In the rows, zero is written as 128.
Each row is followed by its class; each block has classes of its own.
[120  74 136 161 185 119  96 119 150 164  93  80 126 125 147 130 185 114
 180 166 155 160 171  68  94 191 108 164 123 149 161 127 135 165 114 105] => K
[146 111 117  79 101 121 160 104  91  87 132  93  80 135 140 147 170 134
 139 125 171 139 190  54 100 205 162 123 151 135 117 135 145 109 154 107] => B
[159  59 156 189 180  91 117 163 148 146 131  75 148 175 131 152 203 127
 148  90 123 116 153  98 179 140 153 170 160 153  78  84 150 138 122 144] => H
[132 111 117 102 177 100  70 212 177 126 140  85 110  80 149 173 130 111
 115  91  96 175 114 138 116 116 107 141 110 146 150  93 151  85 131 132] => K
[115  68 126 170 138 170 119 109  97 118 129  90 145 164 110  91 172  92
 145 150 156 159 154  79 171  98 105 149 176 130 149 115 158 165 156 135] => K
[155 102 125 183 144 167 113  90 177 100 146 136  81 131  97 130 124 110
 154 151 133 156 157 108 149 137 155 114 183 110 111  91 111 158 130 176] => P
[134 162 119 126 202  92 151 128 155 116 114 124 118 140 118 157 103 128
 106  98 101 164 125 103 125 152 134  92 141 102  97 114 163 155 129 130] => X
[162 142  72 163 127 135  85 170 218 160 154 103 111  20 135 241 148 139
 152  86 134 140 107 112  73  72 148 142 148 146 182 121  99 101 150 173] => X
[155 126 131  93  96 127 149 113 101  95 126 130  95 177 112 150 128 131
  88 104 109 164 129 147 167 130 127 130 162 105  66 118 168 118 137 162] => A
[119 127  98 173 107 156 145 125 179 120 156 189 127  73 119 127 109 135
 145 127 119  98 135 179  98 134 132 119 128 136 141 155  79 131  96 140] => K
[131 123 155 112  60 101 137 117  98  82 164 132 129 132 131 110 114 136
 129 107 123 105 144 199 116 134 130 115 120 154 138  98 144 128 137 132] => P
[146  99 136 164 175 113 100 146 172 157 126 174 124 104 146 146 118 125
  89 139  87 106 122  97 109 139 143 132 135 117 137 110 144 152  88 138] => K
[143 146 149 135  86  91 147  85 136  97 160 157  86 106 136 129  97 137
 138 120 134 123 183 135 110 117 137  83 147 110 129 118 118 146 112 165] => C
[ 90 100 144 128 120 126 132  86  82 181 114  52 137 203 128  96 175 114
 126 133 169  89 167  59  94 148 118 151 123 163 145 126 172 119 156  98] => H
[121  74 171 174 187 100 114 178 112 132 120  89 148 133 140 138 154 103
  99 107  87 183  58 138 166 103 133 152 149 109 136  88 179 114 151 180] => B
[118 153 102 122 153  80 173 125 130 130 128 138 113 103 153 140 104 139
 139 123 145 143 138 122  73 207 154 119 108 138 137 140 138 134 129 121] => B
[133 116 106  62 183 102 124 190 170 138 144 110 136 124 144 142 139 104
 153  88  92  92 119 124 114 171 117 136 129 150 129 122 120  80 133 106] => A
[151 111 125 103  80 158 195 132 110 121 146 154 101 119 107 167 123 129
  97  98 122 124 119 109 135 133 140 124 147 132  67 149 141 128 143 136] => C
[121 168 110  44 134 100 176 148 105 129 117 169  93 149 122 146  64 140
  92  93 120 111 146 114  89 192 124 110  98 158 104 143 168 159 172  75] => J
[162 130 109 152 114 163 153 116 139 149 105 165 102 155  90 158 141 134
  81  96 148 155 106  92 131 109 162 135 159 150 105 142 131 130 142 150] => J
[191 131 163 115  78 157 136 133 128  93  97 182 147 120 117 150 102 128
  87 125  98 124 118  82 164  68 154 117 196  84 113 143 104 140 121 171] => A
[164  91 164 180 201 118 104 198 139 145 135 147 140 137 149 150 156 125
 129 101 108  86 104  95 160 112 136 135 113 128 150 107 168 141 118 132] => X
[158  96 144 178 184 101  72 154 154 138 143 104 122 159 100 156 173 126
 188 134 140 159  95  87 162  90 149 133 126 163 125  71 154 128 127 147] => P
[114 141 160 132 171 116  55 156 175 105 127 117 135 128 135 136 102 160
 176  97  65 129 122 179 146 166 134 141 105 150 105  95 152 158 132 120] => J
[112 138 128 102 186  77 156 134 134 176 124 110  79 152 140 136 119 104
 156 114 161 126 189  86  69 195  99 115 108 143 145 115 159 114 132 111] => J
[147 113 150 141 159 119 147 220 162 138 117 125 156  97  88 137 151  89
 140  82 123 134  74 138 193  28 133 132 180 119 131 126  69  91 132 147] => P
[173  65 151 180 152 116 119 169 147 155 175  94 141  95 138 170 193 118
 166 134 117 135  66 164 152 105 143 166 138 150 113 103 124 137 110 175] => C
[132  84 117 180 117 124 178 169 124 146 104 144 172 145 129 158 152 110
  95  94 123 135 101  78 155 120 146 153 137 136 133 132 150  86 124 138] => K
[160  85 151 155  90 119 142 112 176 112 146 120 126 112 102 141 148 142
 152 143 130 118 127 252 117 131 146 134 111 168 113 105  54 141 118 151] => A
[133 127 149 131 121 101  90 140  91 138 124 121 140  94 138 175 162 157
 102 145 111 130  80 138 106  96 142 145 109 113 112 144 132 120 104 125] => C
[168  99 151 110  84  98 114 131  93  89  96 166 130  95 136 131 119 148
 130 177 136 137 119 105 136 115 182 141 131 121 136 111 153 142 104 124] => E
[105 118  92 188 118 103 173  99 112  73 144 151  98 142 109 136 127 138
 170 135 163 169 198 156  93 202 132 115 118 139 111 131 137 120 116 149] => J
[138  62 111 196 165 179 146  99 143 147 149  51 183 156 109 140 211 112
 172 130 141 145 140  69 135 159 137 157 183 150 145 105 138 129 136 147] => E
[145  90 123 131  70 131 149  68  99  92 122 137 107 129 105 125 161 146
 155 166 154 163 135 104 130 164 159 130 132 140  77 150 120 116 127 154] => K
[125 116 152 175  83 100  79 104 104  96 154  79 129 115 122 147 163 161
 156 153 156 141 163 178  90 110 141 148 125 135 183  80 156 113 115 160] => P
[ 96 120 138 135 237  83 185  75 119 154  96  88 106 177 137  89 117 114
 116 118 157 161 193  83  88 211 112  88 101 113 144 104 189 127 120 107] => E
[141 119 171 120 146 132 111 138 128 160 132 152 117 139 129 104 104 157
 101 127  97 104 133 130 151 147 130 123 101 126 115 116 137 156 101 107] => A
[113 101 110 157 187 124  92 136 129 120 139  84 147 148 110 117 164 128
 135 106 127 150 150  96 167 113 125 123 142 144 125 113 115 149 161 108] => E
[118 104 138 105 176 129  97 164 190 140 120 141 110 105 105 149 147 123
 211 112 106 112 101 101 127 109 125 139 138 141 139 119 138 102 125 124] => C
[137 134 132  95 152 131 176 140 131 118  93 181 122 115 159 109  41 102
 104  84 109 124 145  60 126 171 132  97 134 118 136 122 174 165 154 104] => P
[127 114 178 197 123 108  93 108 143 116 143 102 191  94 121 119 149 157
 160 135 109 106 159 154 140  90 146 120 160 108 165  84  98 168 100 135] => X
[143 106 138 116  96 135 150  96 138 109 146 168  87 147 106 118 110 153
 134 126 121 121 150 163 175 141 115 123 137 121  87 116 144 135 135 161] => B
[184  75 140 149 185  82 159 229 158 128 147 114 110  87 129 155 201 116
 139  71 118 131  77 135 190 102 166 139 152 140 121 124 117 112 123 146] => X
[100 138 158 147 116 135 121 107  98 114 118 120 108 131 133 157 112 144
 126 137 119 114 145 101  72 186 167 122 103 113 104 111 194 131 120 114] => X
[129  96 144 194 111 104 119 152 107 139 128  58 120  92 138 160 162 125
 124 143 152 177 106 138 116 140 177 163 105 155 105 112 145 149 135 150] => X
[151 147 133 115 176 108 110 179 213 138 154  92 139 128 136 166 122 148
 143  58 101  90 140 112 156 103 124 112 113 159 175 103 122 131 151 109] => C
[ 97 102  80 107 167 126 117 115 115 160 175  50 116 159 134 125 184 101
  97 107 114  98 147 129 118 167 100 149 168 134 134 132 130 127 188 125] => E
[101 182 156 124 181 123  16 130 182 149 152  69 109 129 143 167 131 140
 201 119  91 107 120  85  75  97 113 105 125 122 185 102 148 112 136 125] => H
[154 110 173 135 160 108  95 189 131 171 148 106 129 149 109 162 170 123
 130 100 132 106  99 166 178  46 110 128 114 137 120  99  90 108 144 123] => E
[124 107 132 155 121 114 121 107 126 138 112 125 135 124 117 133 120 143
 101 176 127 147 151  80 111 162 169 131 126 123 135  99 134 141  95 108] => E
[141 163 121 133 136  98  63 180 174 126 152 107 131  32 145 177 120 155
 179 103 106 122 136 113 127  75 149 125 157 129 170 126  85 156 146 130] => J
[116 148 110 128 113 166 117 155 173 172 150 112 122 131 115 181 137 127
 162  95 116 116 141  65 115 127  95 133 147 128 177 116 154  87 124 122] => X
[146 105 115 216  65 141 155  90 162 113 163 145 168 101 136 142 135 138
 171 154 130  91 141 184 100 146 165 142 142 135 153 122  90 122  85 182] => A
[209  95 115 134 100 134 180 112 103 133 140 110  97 136 144 166 176 137
  90 123 156 151 132  98 165 147 147 136 142 136  82 142 143 138 122 147] => J
[103 145 100 102 166 124  33 192 216 128 177  77 102 106 117 181 164 102
 207  85 106 109 123 144 111  85 117 146 177 154 163  87 106  94 169 133] => B
[148 142 143 165 124 116  79 135 134 161 134 132 135  85 158 141  86 171
  61 126 103 141 132 155 133 114 146 132  97 111 136 112 112 155 103 143] => A
[102 112 129 136 171 150 151 133 117 122 132  68 131 165  91 109 172  95
 147  94 168 139 167  61 137 101 130 125 188 151 135 119 151 154 176 110] => B
[140 128 147 126 114 109 141 127 182 116 154 142 122 121 116 126 117 109
 153 106 126 116 171 148 124 106 128 102 172 128 166  85  89 135 111 133] => C
[180  90 155 137 104 113 125  91 104  98 128 100 101 181  95 155 184 146
 167 138 150 169 126 104 169 127 137 138 153 155  82 114 156 161 161 169] => P
[133 143 147 158 161 103  94 151 129 147 134 101 145 140 130 135 127 160
 114  99 130 165 129 107 170 106 137 132 114 129 114  97 157 115 116 143] => B
[147  65 146 203 179  62 123 202 143 132 135  90 166 139 143 150 187 114
 133  92 101 144  92 134 209 101 155 147 130 135 121  90 127  99 116 150] => E
[159 181 140  96 142  84  94 163 179 156 151 145 101 128 144 153 115 142
 156  89 115  87 151  64 158  78 120 116 158 111 162 125 141 120 109 148] => C
[153 110 128 171 140  92 150  81 162 111 122 122  91 108 127 123 140 132
 136 142 170 159 184 159  76 166 166 128 148 124 156 102 127 115  92 187] => E
[137 116 140  92 143  54 161 140  88 151 160 152 100 114 149 123 100 145
 117 114 117  94 136 127 109 165 130 104  99 131 136 134 127 132 162 136] => A
[176  87 151 140 126 117 100 183 125 138 163 110 111  99 142 159 173 138
 137 131 123 127  91 176 144 106 135 150  97 158 106 126 117 128 107 142] => A
[154 176 143 103 172  58 133 103 152 149 143 129 140 139 105 138 113 170
 156 111 117 130 115  81 140 115 160  84 134 145 108 114 124 172 139 123] => K
[132  62 165 170 127 109 106 153  94 129 111 108 131 124 132 130 176 127
 135 125 126 135 108 100 161 132 176 160 129 146  89 102 163 159 137 117] => X
[104  95 102 160 146 145 145 125 135 127 144  97 107 164 105 126 161 114
 138 144 154 140 180 108 139 156  97 133 127 133 152 132 129 119 139 120] => K
[165 125 139 117 178  77  79 177 163 167 138 112 114 101 151 156 170 121
 198  97 136 111  99 103 131  92 149 141 138 169 153 106 130 143 138 119] => J
[142 145  86 130 109 180 137 171 185  86 128 147  84 155  67 198 110  95
  97  91 121 152 160  79 152 106 134 122 199 110  89 120 116 106 162 161] => X
[163  90 189 157  93 105  86 133 114 130 107 145 154  80 136 145 146 147
 133 164 114 138 119  56 131  90 184 144 171 111 161 101 130 156 104 147] => K
[ 92 101 150 197  96 129  92  98 155  83 152 137 144 111  90 130 133 142
 188 151 103 138 165 201 110 149 117 116 133 128 109 101  73 138 109 152] => X
[108 156 121 130 120 157 131  81 121 115 163 121 142 167  93  92  90 132
 128 146 128  78 162 129 159 111 100  92 139 113 133 133  98 155 169 127] => P

A new block, with new classes.
[123 112 155 137  83 113 102 177 160 138 119 143 109 122 103 102 141 130
 130 157  99 154 153 114 110 107 142 102  68 125 104 153 127 140  99 100] => D
[134 111 128 129 107 114 122 131 155 117  71 116 136 119 142 141 123 145
  83 144 189 126 156 101 149 122 132 108  69 145 147 130 122 116 120 105] => M
[102 121 134 144 133 118 111 147 138 136 156 147 108 134 146 118 153 125
 120 114 108 129 120 145  96 138 142  99  97 111 138 121 118 113  30 135] => V
[145 100 151 132 116 161 170  91 141 105  71 109 208 131 154  92  98 156
 135 145 193 130 134 131 123 101 130 119 122 144 147 118 129 160 186 143] => V
[113  86 160 138 117 109 144 163 144  81  99 125 136 118 109 135 127 113
  85 175 145 153 114  68 128 101 181  96  99 176 132 133 102  89  21  89] => M
[104 113 123 141 131 112 135 139 176  92 117 108 117 131 138 144 148 114
  94 152 137 128 148 161  94 128 154 108 106 160  81 115 112  89  65 114] => V
[126  92 160 144 140 137  79 129 145 143 121 144 124 157 151 108 160 115
 111 124  63 134 125  57  90 109 191  91 116 136 184 121 133 144 138 135] => L
[138 136 161 155  99  69 101 150 166 122 106 124 123 120 140 103 132 150
 110 133 106 138 135 144 118 116 148 103 115 126 113 150 123 150  97  93] => F
[108 123 137 165 109 106 166 115 139  86 129 155 159 100 122 135  93 118
 135 163 166 132 156 135 143 105 145 161 157 186 101  86 109 120 123 127] => F
[144 138 148 113 172 112 106 174 104 113  86 162 209 122 111  90 135 131
 109 150 134 144 128 112  90  96 174  94 113 146 139 134 109 128 104 169] => N
[ 89 111 173 159 170 157 121 126 145 145 105 143 135 134 146 155 177 124
  53 154 133 107  98 191 133 128 160  96 127  87 139  80  80  88 149 110] => F
[109  98 141 142 104 109 139 152 118  82 152 146 155 130  89  95 102 164
 134 181 103 119 147 133 162 142 134 161 131 130 146 146 111 143 139 147] => S
[115  86 131 107 149 134 118 126 156 142 139 140 109 143 140 116 109 153
  54 111  51 132  97 110 134 124 144 110 129 114 149 119 134 120 147 143] => Q
[129 116 156 141 116 154 104 123 110 127 154 156 121 188 134 117 122 112
 106 120  76 146 103 127 137 125 159 108 104 140 132 168 143 129 154 107] => S
[ 99 138 149 162 132  84 128  94 153 189 145 146  81 121 142 139 175 108
 146 126 126 143 153 160 123  99 131 127 150 116 117 131 120 147 169  89] => Q
[132 129 171 132 101 146 130 124 129 103 114 131 111 168 131 103 125  97
 129  91  67 130 131 134 126 141 119  99 148  94 128 120 111 114 109  69] => Y
[124 125 134 133  84 130 109 129 112 105 102 152 106 102 149  84 148 116
 135 126 117 141 119 130 120 108 142 114 189 153 106  63 131 116  97  78] => U
[144 120 140 130  81 110 140 132 132 121  98 134 115 130 121 137 150 121
  99 114 146 145 120 116 156 117 141 170  90 166 109 106 122  75 171  62] => Z
[104 119 136 128 137 123 157 108 112 113 185 116  58 140 124 153 107 141
 144 129 110 109  72 140 158 162 115 143 182 120 139 162 159 123 148 105] => U
[133 128 112 120 138 136 159 118 155 142  81 119 164 125 144 124 124 141
 134 130 130 120  92 159 119 138 154 108 129 140 147 105 106 139  81  84] => R
[157 120 138 110 163 167 144 117 143  90 152 169 142 146 121 133  50 107
 109  74  70 150 112 102 118 122 108 134 154 123 102 143 125 120 186 143] => N
[124 111 122 165 144 122 118 133 128 100 111 127 162 123 106 117 123 119
 132 142 104 106 137 130 114 121 132  77 119 170 143 148  97 133 125 148] => Z
[116 114 150 124 142 166 132 103 129 155  91 138  64 141 135  80 147 110
 131 120 109 153 145 137 112 117 108 125  99 135  77 102  98  99 105  98] => R
[131 125 139 148  97 148  94 123 157 101 106 125  51  95 169 131 139 114
  78 102 169 157 103 101 127 101 127 123 120  97 120 147 168 101  53 129] => G
[163 140 150 141 112 110 124 139 117  94 137 139 171 159 143 144  98 119
 122 131 160 149 141 143 129 128 150 124 167 118 141 133 142 136 152 124] => Y
[132  97 152 127  71 106 107 155 107 123 113 112 163 124 117  83 132 183
 173 132 154 160 151  60 128 118 115 156  76 134 124 108 116 184 124 120] => Y
[162 123 151 155 125 108 167 101 125  93 105 145 176 116 142 163 104 129
 129 160 158 137 150 137 130 114 128 130  94 171  74 127 120 164 184 112] => M
[ 93 135 152 143 153  79 158 115 122 112 160 134 128 124 116 163 196  99
 118 124 138 104 137 157 140 131 119 138 188 149  89  90 103 103 139  78] => F
[151 126 125 186  97 104 115 118 145 115  98 160 118  80 156 134 117 146
 128 155 168 146  87 156 137 107 174 182 184 145 145  66 166  93 175 136] => U
[155 141 148 104 149 155 121 152 100 102  72  99 155 184  79 122  83 125
 122 150 104 140 139 104 147 137 135 122 111 136 102 152 103  96 143 124] => V
[128  99 108 110  89 155 120 148 123  73  85 107 171 140 146 129 113 128
 109 151 185 154 149 108 121 127 140 112 108 130 123 100 131 117  46 153] => V
[ 86  94 149 181 154 156 123 101 143 109 187 144  76 118 136 186 137  97
  93  98 114 132 114 107 140 118  95 129  88 126 105 165 105 130 140 141] => N
[135 133 154 115 107 176  64 176 117 110 158 177 147 142 120 107  97 107
  94 101  81 141 121  88 103 111 173  99 131 146 155 123 123 122 173 122] => Z
[118  96 135 129 107 130  91 118 150  82  95  99 135 148 154 166 117 142
  96 111 200 147 136  79 132 127 136 121 101 141 122 105 117 124 150  94] => L
[137 133 145 121 119 133 104 140 106  91 145 158 147 136 126 117 122 128
  82 103 104 124 119  93 168 127 121 102 128 148 145 158 150 162 143  99] => R
[ 74  97 150 165 163 117 125 108 145 139 130 125 139 128 149 123 198 144
 148 136 141 146 103 157 111 118 147 161 108  92 112 107 119 150  85 148] => Y
[168 129 125 104 102  93 131 152 126  92 127 138 163 137 140  69 116 120
 116  94  92 138 128 160  85 124 150 111 149 153 131 132 118 102  81 135] => Z
[129 122 134 146 154 109  94 139 155 153  74 132 134 120 141 125 159 157
 115 175 180 141 145 150 108 113 154  89 107  97 133 128 109 137 136 122] => G
[151 103 117  96  95 129 151 176 117  72 121 138 167 141 100 116 107 121
 139 164 124 142 137 110 111 141 147 109 156 150 131 116 128 115  94 106] => Z
[141  95 135 178  72 133 170 113 168 127 138  67 118 122 122 144  95 120
 141 149 157 128 134 139 148 108 109 113 140 161 134 178 111 139 120 103] => D
[165 137 158 105 117 144 149 135 149  98  92 141 143 126 114  96 104 127
  85 101  89 118 132 103 140 121 112 116 105 156  98 138 107 120 139  70] => F
[108 133 120 162 144 158 128 116 152 123 117 117  93 100 135 120 144 127
 104 126 122 102 106 151 138 127 104 109 141 136 109 129 146 119  88 121] => V
[143 103 146 114 146 126 133 123 116  65  84 102 179 130 145 146 131 150
  97 108 150 118  98  90 125 140 139 129 112 135 154 129 103 135 126 140] => N
[155 128 112 134  94 135 107 122 133 110  81 118 148 145 136 123 113 134
 126 135 144 144 141 138 144 129 119 129 121 135 109 134 143 138 145 122] => F
[144 116  82 138 125  94 142 132 191 140 116 143 137 106 136 123 114 138
 135 144 166 134 158 143 120 124 129 116 165 133 159 125 140 133 104 110] => Y
[159  86 109 121 113 133 154  99 133  55  78 123 180 112 146 137 134 139
 125 108 200 125 116 100 112 132 112 139  97 160 140 103 124 117 131 132] => L
[129  83 150 155  74  90 165 119 164 119  98 108 145 152 151 141 124 147
 120 156 161 145 129 116 134 122 152 132  85 137 137 103 152 118 125 117] => F
[132 131 152 135  94 159  91 145 164 105 120 140 124 120 135 112 121 139
 108  77  84 141 105 119 108 129 118 129 108  93 106  98 127 132 120 102] => Q
[109  99 133 124 144 126 119 109 125  92 103 149 146 136 135 159 159 106
  97 101 187 140 149 104 141 118 101  98  80 118 141 158  97 127 148 110] => N
[136  91 105 142 156 137 165 108 129  70 113 112 193 152 149 163 124 122
  91 149 173 131  98 142 138 135 156 114 159 189 107  96 101 111  74  96] => L
[162 144 137 166  86 147 156 113 138 106 119 111 143 140 150 143  89 123
 125 143 145 122 148 174 152 140 100 144 162 114  89  95 171 122 165 131] => M
[114 115 158 134 125 147 169 119 110  92 184 116 131 153 131 167 111  87
  83 119 103 111 110 127 149 132 126 108 135 138 127 156 128 110 104 131] => M
[139 112 155 165  75 107 132 137 133  91  83 113 124 148 137 127 119 120
 115 167 148 152 133 151 136 118 170 144 113 142 117 102 125  70 118 123] => U
[125  99 145 137 137 160 145 110 123 133 165 134 100 151 142 136 128 116
 131 109  67 114 108  84 116 138 117  90 131 113 143 123 135 144 115 130] => G
[130 127 136 124 141 139 144 108 141 160  83 134 105 134 136 157 128 124
 155 152 138 146 110 148 116 125 140 113 120  93 107 117 129 129 163  94] => U
[133 119 127 154 122 127 153 106 121 143 168 179 163 144 120 120  54 116
 198 142  49 137 137 140 104 123 150 133 140 116 155 140 125 172 154 193] => S
[130 138 149 178 132 119 139 101 146 127  98 183 143 131 121 165  80 104
 141 139 165 159 152 109 151  96 144 138  61 137 129 154 129 127 166 132] => V
[146 109 146 157  81 164 115 125 138 118 154 110  98 143 113 116  44 107
 132 130 122 150 150 106 122 100 132 115 150 178 145 169 103 116 193 120] => Y
[100 140 145 139  94 129 133 116 113 114 118 110 120 146 122 161  78 116
 130 113 118 131 105 145 127 131 144 132  54 132 106 140 100 101  99 141] => S
[124 163 118 135  98 110 132 104 150 146  84 165 103  92 128 147 119 106
 128 119 125 146 121 170 124  94 138 127  70 139  74 139 118 118 157  78] => G
[122 107 101 141 131 168 104 139 128 143 115 125 149 137 106 155 132 125
 151 145  80 118 109 101 111 139 146  88 102 163 137 112  95 147 132 100] => V
[132  79 163 148  64  67 134 121 133  93  67 105 145 147 133 121 136 137
 109 145 147 171 115 133 141 103 148 122  90 140 112 120 122  95 146  89] => M
[130 148 116 134 163 134  88 143 121  95  92 130 166 114 139 130 153 141
 104  97 174 107  80 138 118 138 145 126 131 116 158  96 140  83  82 170] => U
[101 114 150 125 179 150 148 135 139 147 186 144 113 179 110 131 135 107
 106 134  76 129 109 124 118 130 135  70 129 124 127 175 139 132 103 110] => Q
[108 161 110 122 125  98 116 169 120 166 127  73 138 119  98 117 140 166
 185 182 120  89 148 157 123 155 154 146 167 129 146 112 103 144 112 140] => U
[142 111 144 163  79 156 118 130 115 130 138 156 120 179 125 108  73 108
 144 126  39 157 118 124 138 130 138 118 125 101 132 119 145 119 114 144] => S
[136 114 149 142  64  94 129 141 156 124  75 102 114 132 130 112 115 157
 112 169 147 132 170 126 133 125 147 138 122 133 143  82 135 101 170 116] => Q
[114 137 108 109  96 163 137 160 141  89 106  91 132 107 131 123 135 119
 107 152 177 142 114 118 138 118 137 129 148 146 102 151 154 132  23 100] => N
[108 133 107 110  99  91  92 168 134 143 157 155 165 140 102 133 105 159
 145 149 118 128 144 134 110 136 146  91  52 149 136 174 135 180 166 126] => F
[103 158 127 181  98 101 137 148 123 183 150 133 122 100 111 152 150 121
 170 159 143 114 126 135 121 115 164 141 107 160 136  87 104 113  87 114] => G
[120 116 113 129 102 108 122 118 121  99 124 145 134 133 150 136  64 134
 136 142 153 154 150 131 133 125 151 139 134 139 133 127 140 142 132 162] => Z
[140 152 126 103 138 126 135 144 134 106 110 148 158 176 117 134  92 138
 150 168 158 140 139 156 131 155 153 146 175  87 127 117 182 120 179 118] => L
[134 131 150 122 121 112 115 133 149 124 130 142 123 114 132 134 122 119
  99 106 142 138 162 136 113 110 129 134 151 118 105  98  80 101 157 107] => S
[109  88 158 129 128 152 113 113 113  76 128 131 116 143 136 145 163 115
  75  99 104 117 114 105 142 138  98 109  85 106 120 132 132 113 147 134] => M
[148 150 164 128 162 116 150 148 115 104 149  78 142 134 134  97 140 145
 109 116 104  87 110 110 121 146 154 118 162 160 145 149  70 131   4 109] => G
[154 134 131 151 136  81 159  80 128 138  70 155 121 144 109 127 118 136
 138 134 156 130 129 134 186 123 123 153  91 155 150 185 128 111 193  80] => S
[133 150 125  91 159 176 112 148 125  60  92 153 201 165 136  98  90  99
  93 135 101 148 127 142 104 119 182  90 128 147  98 151 134 140  42 138] => Y
[161  94 105 107 144 124 187 111 146  88 120 103 189 134 128 132 102 117
 121 120 123 143 127 139 103 114 114 131 137 146  92 138 120 126 104 170] => Y
[134 105 162 112 153  76 128 162 134 123  88 169 138 146 117  98 147 164
  78 153 112 145  97 139 122 127 172 120 101 127 142 119 126  81 168  97] => N
[125  78 121 121 138 157 131 107 123  97 148 129 122 161 157 152 101 128
  91  96  62 121  94 120 123 156 114  96 134 111 144 125 128 133 150 150] => N
[143 148 142 144 143 131  98 131 158 108 121 138 136 116 130 111 123 133
 111 129 168 117 170 138 125 118 120 131 157 123 133 143 130 136 189 128] => L
[121  99 144 152 126 106 141 123 127 125 148 165  79 116 130 156 121  88
 125 145  99 144 136 114 111 119 152 110 130 142 155 127  99 106  97 130] => R
[136 168 127 106 107  78 111 167 136 152 100 130 195 123 162  97 158 145
 133 163 170 138 191 160  96 112 165 125 165  99 103  59 158 165  96 144] => L
